[-212 -190 -211 -151  -34  439 -182   25  -81   17 -204  194  -67    7
   10  -26   75  245  -11  148  -64   38 -286 -311   41 -269  287    5
  -34 -449  -25  154    7]  U
[  34  145   58  195  326 -357 -325 -123  169   54  208  162  198   49
 -250   12   81   71  -85 -104   29  -20 -114   -6   55  -66  -66  109
  283    9 -189  -31 -141]  G
[  24 -287  133 -130  137 -310 -191 -295  -15   17  -43 -380  -48 -169
 -211   18 -122 -295  157  -67  179 -211  117 -131   11  -30  -27  167
 -182  -32  196  -75 -319]  R
[  39  192   32   89  124  216 -311 -129  -28   79  -68  223  133  -42
   11  150   97   28  -30   42  -61 -117 -262 -185  101  -61  -99   49
   82  159  104 -180 -108]  T
[  87 -231   19 -127  469  176 -346  -35 -268  116 -294 -379   55 -143
 -297  -37 -129   42  -60 -108   69    5 -464 -210   76 -302  159  261
  -99   97  -79 -186   -8]  V
[  51    8  -20 -259   39  321  -43   37 -189  284 -234 -325   35   69
  -69  -56 -166   65  277   -7   53 -168   47 -497   21 -203 -158   75
   76   -3  211  169  -63]  G
[  11   85   69  -61  172  288  -49  126 -144  291 -101 -102 -172  155
 -181  171 -267  -53  116  -98 -104 -266  202 -253 -199 -229   71  263
   57  149  179 -192  -89]  T
[ -67    5  -27 -110  -56  359  -71 -237 -151  134 -196  -84 -103  153
   91   -5  -95   38  153  -48  -11  -73 -110 -274  -66 -268 -141   69
  207  161   23  -51  -39]  R
[-115  157 -251  127  138  538  -34  331  -76  177 -277 -149  -17   64
 -129   -2  154  248   86 -122 -316   79 -269 -225   -8 -313   68  145
  217  115 -175 -138   92]  Y
[ 315    7  119 -210   27    3 -210  192 -117  145 -441 -195  -96   72
  -39  282   22 -173  103 -170  -63 -258  142 -106   46 -299   20  166
  -62  126  277   57 -139]  V
[ 177  278   80 -108  426 -102 -253   42  -82 -151  -34  -80  146  236
  -18   78  -58  105 -128 -270 -172  154 -142  163   56 -276 -187  189
 -385  106 -150 -216  313]  L
[ 100  119  150  -61  236  306 -263  223   29  408 -326  -19  -11   76
    1  134  191  -71  -20   -1   40  -11  -91 -386  214 -124   23  350
  157 -101  -89  269 -188]  H
[ 113  148   17  -25  -47  -22 -108  152  -13  -45  -80   14  426    9
 -205  214  268 -153   84 -317  -57  -58   57 -232   40  142  138  -32
   93  -38   33  263  -97]  G
[ -44  243  -99  225 -105  256   94  229   29  144  -27  -16  294   21
 -144  163  235 -118  148 -320  -68   -2  -95  -89  -35   55  236  -48
   27    7 -240  107 -123]  C
[ 192 -315   44 -221  289 -298 -274 -263 -180 -144  -99 -401   60 -291
  -59 -102 -152  321  261   10   81  -80 -149  -31  111 -227 -104   28
  145  -62 -166 -181 -161]  K
[  62 -151   26 -335  206  318 -204 -197 -145  217 -147 -125  -36  255
 -152    2   -8  149   28   35   57   39  -16 -293   56 -122 -151  168
   56   48   85   54   49]  H
[-218  248 -210  411   11  313  148 -337  146 -149 -354 -342  -23  256
  184 -202 -205 -168   97  197 -106  365 -214  -44  -45  -92 -184  193
  -85  154  -22  117   86]  U
[  13 -246 -156 -177   53  -76  170  153  171 -152 -186   45 -336  -15
  -67  -86 -156  153   -3  197 -221 -205  149  106  284  124  -97  153
 -141 -239   72    4   58]  V
[ 189  -16 -172  164  186  -16 -162 -139  153  -76 -279   30  136  -52
 -115  119   62  -28  -77 -144 -107   97  -97    2  519    3  -87  125
   91  -51 -166    7 -111]  Q
[ 276  546  100  209  284   90 -142  216   68  346 -119  138  131  183
  -20  321  163 -321 -178 -150 -179  131 -107   -7  116 -242  -56  252
   42  270   -4   73  -76]  K
[ 400  290  197   48   30  166 -153  185  199   30  -89   52  148 -102
  489  137  302 -187    7  -81  101   62   36   64   43   54 -138 -263
  112   35  316  263  135]  T
[ 317   81  151  150   19  123  -30  415  -11  282  -31  103  173  -83
  -70   40   83 -159   -5   -2   52  -90   12  -83 -107    4  260  -88
  196  -26    4  359 -193]  K
[ 231  -52   14  151  233 -181  -55   46  -77  -36 -306 -244  117 -221
   34 -154  -46   88  130  -31   58    8 -266 -129  274 -123 -128  171
  127  -86 -253   56 -110]  R
[ 163    0  -22 -156  -15  281 -111    3  -39  272 -210 -211  -49   -1
  -17  128   46 -112  202 -119   35  -93  126 -255  -26 -135  -31   46
   97   83  163  180 -114]  Q
[  84 -156  -89 -103  -90  226   89  149  -52  167 -146  -54 -167 -330
 -116  183   89  146  218 -196   31 -327 -116  -64   74  -37  162   28
  184   72  -60    5 -139]  X
[-168   27 -232  423  -54  505  -75  -58   59   55 -375  265  230 -103
 -219  -28   86 -321    3  190 -266   83 -486 -485 -104 -328  271  178
  239  -10   12  -98 -229]  X
[ -69  -77  102  -15  348  314 -271 -204  -64   -8  -71   42  137  227
 -155  111  118   -9  -91   73  -93  115 -440 -168 -143 -490   50  143
  -79   62   63 -427 -167]  T
[  75  196  -37  139  -15  165  -67   66  -60 -123 -196   77  192  -23
   23  190  205  -13  -38 -157  -73   44 -209   26  148   14   -3  -38
 -103  132   48   -3  103]  U
[ 160   36  -67  -15   37  470  -17  201  194  115 -119 -189  117  -66
   34   71   77 -141  269   77 -251   85  130 -220   -7  -74 -104   81
 -203   52  126 -155 -225]  L
[ 354   -9    5 -128  240   69  -98  387 -214  212 -132  -73  419 -132
 -390  166   24  105   26 -206   87 -248  -95 -292  409  -44   17  -27
  476  -59  218  272 -239]  S
[   1  -80  -13 -105  -55  372   11  -89   28  265 -226 -254  -27   59
    4    6   81 -120  134  118  147   75  -54 -307  -82 -197    7   55
  305   50  228  287 -163]  L
[ -22  320  188   21  148 -248   41  103 -135  -51  324  454  402 -102
 -175  237  170   28  180 -266  -28 -238  207 -207   17  287  -61  -29
   25  -90 -122   62   12]  V
[-301 -210 -271  237  -47 -163 -163 -126  248 -269  357  838  339 -248
  -25  -73  829  256 -140  -75  -53  522  -59 -333   40  236   85 -213
 -342 -354 -258  -45  216]  R
[  55  279   79  -23  150   -5 -258  155  -88  -79   83  130  332   71
 -150  194  280  108  -12 -230 -252  -64    4  -36  104  271  -23   -5
  -80   72 -150  124  -27]  L
[  66 -199 -139 -319  -77  373  -40  -35 -136  259 -317 -327  -83  123
  -46  -86 -109   73  127   95   42   35  -50 -324   48 -248  -42   54
   72   50  117   59  -52]  K
[ -39  262   49  257  124 -245   -9  137  426 -213  420  447  207  117
  241   14  467  342  -12  -82   84  290  -75  232   62   81 -321 -108
 -281 -122 -298  -48   68]  R
[  62  -33  -73    6  185  160   40   85 -171  258 -310 -194 -107 -119
 -131   42 -102  -72  -86  -91 -103 -175 -166 -117  525 -269  -98  106
  200   65   43 -178 -127]  Y
[ -10  291 -147  185   76  265 -229  130  -58  -41   -2  274  446   35
  -95  110  286  157  201 -355 -116   38 -158 -338  -57  -54  180  -44
  -10 -196 -274  192    0]  Y
[   0 -124  -40  -84  137  568 -248 -400  -30  444   17   16  213 -138
 -153  -57   -8 -486   75  445 -267  378  -69 -495 -216 -306   73  101
   12   83  102 -190 -228]  S
[ 162  -46  -24  -37   69  255   -5   59  -10  169 -141  -89   11   -4
  -16  -32  -13   31  181  -21    8   -8   12 -209  -51  -45  -11   67
   99   25   31  142  -34]  C
[ 123   79    0   -4   29   38 -225  -11  -50 -117 -101   85  279  -78
  -40  170  245   44   70 -212  -83  -52 -189    1   82  -23   79 -117
   20  -33  -53  101  -30]  C
[ 117  -39   75 -225   49  106 -167  -57 -214  197 -118 -120 -107  120
   17   11  -86  246  109 -117  195 -129   93 -195   -5 -121 -131    6
  372  155  111  118   85]  U
[-183  -21  132   60  472  287 -449  -51 -159   15  -19   87  141    9
 -101 -166   17  291 -126  173 -256  200 -256 -290  -18   22   84  198
  159  -54 -397  -13   22]  L
[ -54   56  114  332  380  -82   13 -899   30 -199  279  423   21  149
  195  -93  193 -211  -24   49  -19  359 -295   50 -388   55   45   60
  -40 -141 -322  -20  195]  C
[  40  347 -129  320  323  639   25  321 -138  103 -148   95  171  242
   90   -8  106  291   -9 -137 -478  323 -217 -144   26 -157   67   31
  141   59 -485   14  144]  K
[ -39 -201 -105 -186  -44  163  -11  -59  -61  148 -166 -125 -103   69
 -149   -7   41   49  132  -38  -56  -32  165 -254  -36 -140  -18   47
    0   32  129   62  -12]  S
[ 133  -16  -26  102  294  263 -446  118  -93  224 -211   70  337   92
 -315   80  241  -39 -122 -160   14   24 -431 -359   68 -348  309  123
  314 -176 -107  143 -252]  H
[ 205   79   40  -28  380  273 -383  363  -46  169 -103   15  109  -20
  -16   31  125  101  -53   45 -259  -42  -58 -249  214 -172  -72   51
  166 -134  153 -184  -85]  Y
[  65  106 -139  138   -7  154  -46  145  -30 -299  -80  426  290   29
  -52  143  328  119  -14 -174 -311   43 -166  -87  -26   24  182 -104
   89 -150 -105  274   15]  Q
[ 377  -50  213 -269   81 -442 -464 -206 -201  -32 -200  123  264  111
 -155  254   -8  -57 -249 -141  191   20    1 -102  173 -291  -47   90
  221  190  281  194  -47]  G
[ 200   10   60 -223   37  304 -141   90 -266  264 -265  -68 -114  109
  -19  136   93   95  143 -144 -143 -171  125 -283  -75 -117  -65   56
  212  251  194   98   48]  C
[ 187  -56    9 -206   23  384 -182    7 -105  130 -168  100   64  137
    5   79   99   58   45 -102  -27  -25  -22 -254   51 -162  -25  -38
  147   76  143  175  -41]  Y
[ -45  393 -133  242  114  346 -100  141  -53  -94  -25  163  336  172
  -34  129  251  137   66 -229 -320   93 -139 -122  -74  103   95  -73
  -83    2 -177  156  110]  T
[ 131  -15   19 -199  -17  294  -81  -15 -151  361    3  -18   -1  -94
 -118   42  -13  -11  137   49  -49  -98  131 -218 -109  -43  -44  -46
  200  222  150  120    5]  S
[ -72   32  -46   -8   12  282 -149 -133  -41  108 -360  -93 -178  111
  -10   14  105   95  111  133 -118   55   29 -241 -109 -137 -109  171
  234  198  158  152  144]  Y
[-196  -74 -147  -34 -122  356  -69 -143  168  171 -133 -250 -104  -12
  -24  -70  -78 -152  217   97  -25  169   -4 -176 -214 -350   19  159
 -248  106  -43 -271  -52]  Y
[ 164  349   -9  134   69  108 -211  230   46 -166  -33  215  400  124
  -15  143  220  117   32 -273 -117    4  -70   36   51  108   -4 -155
   24 -107  -73  382  165]  R
[ 173  191 -194   74  -70  160  264  225 -115  178 -419 -243   25   76
 -101  189   -1  -82   59 -134  -39   17 -163 -122  184 -145  -37  250
  153  323   83   94  -79]  V
[ 198  -24  -83   -8  196  697 -119  161 -108  181 -580 -316  280   90
  -21   25 -125  -85   73   82  -63  224 -281 -478  220 -420   23  211
  182  -76  106 -108  -77]  S
[ 141  294    1    0  -68    7 -164  -72  102  186   13   15  -68  114
  245  -53  -94 -116   55  198 -115  185  -62  173 -298 -368 -104   48
 -256  133  -55   -5  112]  C
[ 350 -153  -85  -83  190   63 -379   37  -71    7 -217  141  336 -115
   -3   98  194  -48  -64 -174 -129  175  -95 -442  312 -117   52  101
  313  -56   53 -120 -235]  C
[ 244 -145  107 -282  -18  164 -118 -225 -233  273 -113 -185 -106  -20
   40    7 -158   19  198   10  181 -144  -56 -201 -158 -326 -133   33
  369  244  150  -43  -90]  R
[-206  145  -57 -194  428  329 -582  -53  -79  167 -134   30  246  264
 -363   -9  -42  -45 -163   96 -377  127 -183 -395  134 -190  -43  248
  -21   -9  -37  -73   26]  V
[-116  228 -174  263   41  735 -526   82  -76  325 -105 -220   65   15
  197  -46 -150  377   50 -139 -214   87   37 -231  146    1   40 -163
  361  119 -350 -314   65]  G
[ 218 -233  -25 -111  -62   -1 -208  -17  -17    4 -275   47 -291   19
   32   52  -69  -63  -66 -161  -71  -77  168   -8  -44 -188  114  122
  -25  156  100 -116   59]  U
[ -88   79   -3  230 -148   29  157 -105  112  179  -28 -344 -344 -304
  131 -106 -269 -155  115  178    7   -8   41  440 -164  -72    9  -46
 -188  174 -193  -29  186]  R
[ 178  194  -16  117   34  148   92  279  -60    8 -121   -7  305    6
 -115  144  249 -116   60 -171 -154  -35 -174  -39   69   31   88  -92
    3  -11   21  268  -92]  X
[  62  -52 -161  -24  337  550 -271   22 -159  349  -72   20  200   72
 -272  -34  130  110   38   15 -113  265 -374 -480 -204 -388  222  181
  241  -67 -216  -47  -52]  Q
[ -91  229  -25   61  101  471 -170 -151   90  183  -65  190  -16  125
  -82   97 -100  -86   74  186 -301  179   46 -190 -307 -226   54  196
 -148  131  -20  209   95]  G
[  25   46  -11 -159  302   20 -249 -116 -325 -175 -257 -208   64  253
 -167  -22  -48  360   36 -117 -215  -44 -229  -52  -18 -164 -127  130
 -203  138 -101  -93  236]  T
[  80  -92  -87 -148  229  362 -331  -68 -114   -9 -118   30  296  224
 -236  -38  154  -11   93 -112 -198   33 -391 -407 -231 -317  113  115
   71  -46    3 -260  -97]  C
[ 130   13 -143   18  254  230 -163   48  175  173  133  108  -90  -13
 -170  130   63   72  151  -86 -266  -51  290  -15   -5  233   89   57
 -160  -82  -81  164  -67]  V
[ 391  338    5   55   56  272 -446  292   -6  433 -178 -236  277  -37
  -95  128   -5  -41  176 -175   57 -128 -144 -104 -110 -173  178    5
  281  163 -100  293 -181]  T
[ 265  365  158  -73  109  171 -249  418  -53  348  -90   16   73  225
  286  105   99  332   41   19   34   43 -229   22   40 -688 -221  -60
  354   36  -83  188 -120]  R
[  47  -62  -17 -156    0  156  -79  -27  -17  159 -113 -162  -55   69
  -11  -20  -30   71   88  -64  118   11  160 -225   99  109 -117  119
  115  117   57   49   15]  Y
[  30  314 -109  160   59  323 -180  136   -2   31  -15  195  334  148
 -126  157  299   99   41 -208 -236  113 -182  -62   -6  -10   27  -48
 -204   59 -275   45   47]  Q
[ -30  224 -173  119 -129  254  -59   87  -59   99  -58  -51  198  -36
  -71  118  133   56  165 -185  -66  -79  -21 -101   -1   93  159  -94
  125 -102 -129  210    8]  H
[  80 -314 -139  -98    6  373  -21 -290  -45  -48 -398 -218  106 -236
 -110  -33  -32 -545   79  352 -329  161 -242 -329    0 -375   54   73
  -14   10  434   36 -302]  R
[  38  122   16  204   24    9  183  205  -69   46  -71   90  191 -138
 -105  110  264  -44   85 -185   26   42  -50  -94  -43  114  152   -3
   20   55 -152  217   77]  V
[-184   53   70   76 -137 -233  -67    3   10  230  -19   50 -104  250
   39  -45  -87  289 -147  136  255  153  177  104   32 -171   36  -21
  185  -51 -242  249   77]  T
